Rows and roughly how far along a hidden order each lies, from 0 to 20
In the rows, zero is written as 128.
[131 132 150 119  78 184 117 145 107 137 149 135  61 148 141 106 138 141
  70  66  88 126 131 156 134 126 147 197] : 9
[131 135 115 128  76 108 121 134 124 116 163 109  73 137 159 112 158 137
  86  85  97  95 122 109 147 120 134 162] : 9
[135 143 116 120  92  84 121 133 121 119 175 107  31 155 158  98 165 139
  76  59 121  77 123  93 154 140 129 160] : 0
[132 121 160 105  56 250 112 146  89 153 109 141  85 141 115 114 111 140
  52  79  87 157 138 149 113 108 156 193] : 17
[129 124 148 102  91 178 121 129 111 145  97 135 123 137 113 116 112 129
  77 125 131 151 136 106 107 114 137 147] : 19
[130 118 113 137  91  86 115 138 117 131 157 107  87 110 141 112 174 130
  82 111  75 114 129 122 133 104 137 205] : 14
[125 121 163 129 105 170 116 146 103 145 139 147  74 131 124 114 128 137
  76 109  79 146 136 172 102 129 142 223] : 13
[125 133 158 134 112 184 115 144 100 142 169 154  56 145 133 104 119 140
  61  85  86 148 133 172 111 151 143 183] : 7
[134 120 116 111  76  99 120 128 115 127 125 108  93 126 136 110 160 129
  73  99 114 101 128  81 134 104 133 158] : 16
[133 123 124 129  53 116 112 146 112 127 173 102  57 127 162 101 180 136
  63  65  72  95 126 110 148 102 144 209] : 10
[133 122 142  93  62 173 114 128  97 150  97 123 116 140 121 106 133 133
  44  98 121 127 137  85 112 102 146 154] : 18
[132 116 124 110 105 144 118 131 108 143 109 116 112 124 118 116 130 130
  67 113 113 142 136  78 114  97 134 155] : 20
[132 135 118 121 101 105 119 136 112 127 172 120  47 149 157  96 159 138
  60  82 101  94 123 111 140 136 135 177] : 6
[126 142 162 126 113 190 121 137 104 140 151 156  69 155 135 112 108 142
  92  91 105 138 128 184 123 155 138 159] : 7
[136 128 149  98  51 170 112 139 105 136 132 112  61 149 142 103 146 137
  43  59 119 110 131  88 140 106 142 177] : 12
[127 135 159 131  94 183 113 149 105 143 174 143  36 142 137 109 129 141
  67  84  75 146 134 178 119 143 144 207] : 8
[125 138 137 141 115  95 120 143 113 125 181 142  51 140 158 105 150 139
  87  94  93 108 122 175 138 152 132 193] : 2
[133 118 112 110  75  98 119 129 112 138 113 109 105 125 128 108 155 130
  57 119 111 118 131  75 123  94 134 172] : 19

[159 109 109 150 131 133 125  98 199 133 161 134 160 152 116 165 159 128
 128 115 109  94] : 15
[104 104 134  96 142  83 139 111 104 118 116 157  93 129  55 127 143 154
  93 144 154 129] : 5
[119 152 134 148 144 165 129 116 148 132 135 106 154 154 194 150 120 140
 120 192 127 178] : 2
[174 142 114 130 154 117 152  61  98 137 164 113  89 121 112 125 130 149
 105 125 110 131] : 20
[170 128 122 144 148 120 132 115 155 166 142 167 141  93  84 128 172 144
 113  94 141  47] : 20
[122  88 132  81 101  89 117  91 146 129 176 138 127 167 147 128 167 148
 107 132 105 194] : 5
[125  98 157 104 137  72 156 146  98 145 133 178  86 136 109 140 149 128
 103  79 149  86] : 3
[117 111 155 118 172  94 146 169 134 175 169 192  98 121 100 146 154 102
 121  95 158  68] : 2
[101  94 135 128 140 121 137 179 165 137 166 144 108 167 156 173 136  85
 158  87 132  89] : 0
[141 130 127 125 174 109 153 122 176 141 145 178 141 115  62 166 146 130
 112  88 130  76] : 15
[162 141 139 147 113 118 138  82  72 152 169 119 125 140 207 113 151 157
  88 136 122 156] : 11
[142 107 115 124 110 117 135 143 115 112 133 100  55 165 123 126 125 106
 154  62  95  90] : 11
[112 168 123 136 151 190 140 121 203 121  92 118 160 127 167 138 144 142
 142 134  90 158] : 11
[151 129 146 141 150 124 132 136  78 164 191 112  71 130 171 117 133  85
 116 152 142 116] : 5
[152  97 126 156 117 106 106  94 161 146 218 138 150 164 138 156 193 129
  81 135 111 165] : 9
[107 154 129 108 157 152 144 130 135 111 114 128  73 148 146 144 120  87
 158 107  79 143] : 9
[158 123 150 158 130 107 138 135  60 190 155 136 112 111 162  97 129 151
  93 154 178  97] : 5
[173 131 163 137 148  84 157  65  82 134 202 158 112 147 218 129 179 135
  80  81  93 135] : 15
[144 133 141 161 129 121 135 119  92 156 160 117 162 136 182 134 121 168
  93 192 163 151] : 2
[129  76 151 153 105  92 105 141 135 181 186 166 190 147 181 115 214 130
  94 102 148 144] : 2
[103 116 137 140 129 145 123 157 211 135 119 150 175 142 113 159 134 145
 143 133 134 118] : 2
[149 123 148 114 181  72 164 104 130 165 153 219 135 107  99 145 163 148
  63  61 133  92] : 15
[130  87 127 123 108  74 122  88 149 128 188 115 105 164 106 161 159 134
 101 148 122 170] : 5
[152 136 139 134 146 139 153 137  77 150 143 123  61 128 179 111 129  97
 141  85 118  83] : 11
[117  92 140 134 133  99 134 117 185 139 159 148 175 164 124 187 157 140
 102 130 164 120] : 2
[160 122 115 166 136 142 130 119 173 149 188 118 169 151 133 159 123 134
 117 168 139 111] : 9
[124 116 153 125 162 114 152 177 171 166 120 173 109 115 108 134 140 106
 132  91 164  47] : 4
